[[  9 -38  11 -18]
 [ -6  57 -38  74]
 [-16   9  35 -18]]
->
[[  9 -38]
 [ -6  57]
 [-16   9]]

[[-28  -2 -23]
 [ 27  13  40]
 [-27  24 -84]
 [-29 -44  79]]
->
[[-28  -2]
 [ 27  13]
 [-27  24]]

[[ 41  23 -21]
 [-74 -33  65]
 [ 41  22 -39]
 [ 25   4 -18]
 [ 32  17 -28]]
->
[[ 41  23]
 [-74 -33]
 [ 41  22]]

[[-90 -48]
 [-90 -45]
 [-89 -44]
 [-86 -43]]
->
[[-90 -48]
 [-90 -45]
 [-89 -44]]

[[ 11 -14  20  74]
 [  3  24   3 -41]
 [ 16  21  25  19]
 [  2  21   1 -37]]
->
[[ 11 -14]
 [  3  24]
 [ 16  21]]

[[ 40 -70]
 [ 57  28]
 [ 60 -70]
 [-46 -90]
 [-39  49]]
->
[[ 40 -70]
 [ 57  28]
 [ 60 -70]]

[[ 61  39]
 [ 76  70]
 [ 38   0]
 [ 31  96]
 [-19  14]]
->
[[61 39]
 [76 70]
 [38  0]]

[[-19  28   2   4 -25]
 [  5  12   8  37 -54]
 [ 29  -8  14  58 -61]
 [-27  -1  -8 -69  85]
 [ -2  20  13  36 -53]]
->
[[-19  28]
 [  5  12]
 [ 29  -8]]
---
[[ 20  16 -90  -8]
 [  8  31 -95 -25]]
->
[[ -8 -90  16  20]
 [-25 -95  31   8]]

[[ 51  45  -2 -19 -17  50  -7 -85   5   1  40 -83   9  49 -74]
 [ 14  63  22 -34 -37  32 -34 -76  24  22  51 -72  28  15 -68]
 [ 27 -52 -27  48  52 -10  53  46 -38 -40 -44  50 -27  11  53]
 [-41  79  51 -47 -58   2 -66 -52  44  48  58 -42  51 -36 -47]
 [  7   5   3   7   5   3   4  -5  -4  -4   2   1   4   0   1]
 [ 65 -70 -51  63  72   8  80  38 -56 -61 -55  38 -47  45  47]]
->
[[-74  49   9 -83  40   1   5 -85  -7  50 -17 -19  -2  45  51]
 [-68  15  28 -72  51  22  24 -76 -34  32 -37 -34  22  63  14]
 [ 53  11 -27  50 -44 -40 -38  46  53 -10  52  48 -27 -52  27]
 [-47 -36  51 -42  58  48  44 -52 -66   2 -58 -47  51  79 -41]
 [  1   0   4   1   2  -4  -4  -5   4   3   5   7   3   5   7]
 [ 47  45 -47  38 -55 -61 -56  38  80   8  72  63 -51 -70  65]]

[[ 43 -31  -8  92]
 [-50  38 -77 -31]
 [ 13   4 -65  30]
 [-59  47  17 -39]]
->
[[ 92  -8 -31  43]
 [-31 -77  38 -50]
 [ 30 -65   4  13]
 [-39  17  47 -59]]

[[-78  62 -62  33]
 [ 45 -62  64 -79]
 [-24 -28  15 -36]
 [-40 -46 -29   6]
 [-70 -49  68 -16]
 [ 14  81 -46  25]
 [-38 -98 -49  38]
 [ 34  -3  53 -17]]
->
[[ 33 -62  62 -78]
 [-79  64 -62  45]
 [-36  15 -28 -24]
 [  6 -29 -46 -40]
 [-16  68 -49 -70]
 [ 25 -46  81  14]
 [ 38 -49 -98 -38]
 [-17  53  -3  34]]

[[ 25 -93  94  69  70   5  -4  54]
 [-32  36 -77 -59  23  96  82  11]
 [ -9  18 -65  27  91   6  43 -70]
 [-36 -68 -53  61  73  93   9 -32]
 [-97   1  19 -92 -43 -89  35 -75]]
->
[[ 54  -4   5  70  69  94 -93  25]
 [ 11  82  96  23 -59 -77  36 -32]
 [-70  43   6  91  27 -65  18  -9]
 [-32   9  93  73  61 -53 -68 -36]
 [-75  35 -89 -43 -92  19   1 -97]]

[[-58   7 -23  -5 -18   5 -48 -37 -36  24  36  20 -10  13  -7]
 [ 88   8  41  16  17   3  68  35  31  -9 -25   3  21  -8  27]]
->
[[ -7  13 -10  20  36  24 -36 -37 -48   5 -18  -5 -23   7 -58]
 [ 27  -8  21   3 -25  -9  31  35  68   3  17  16  41   8  88]]
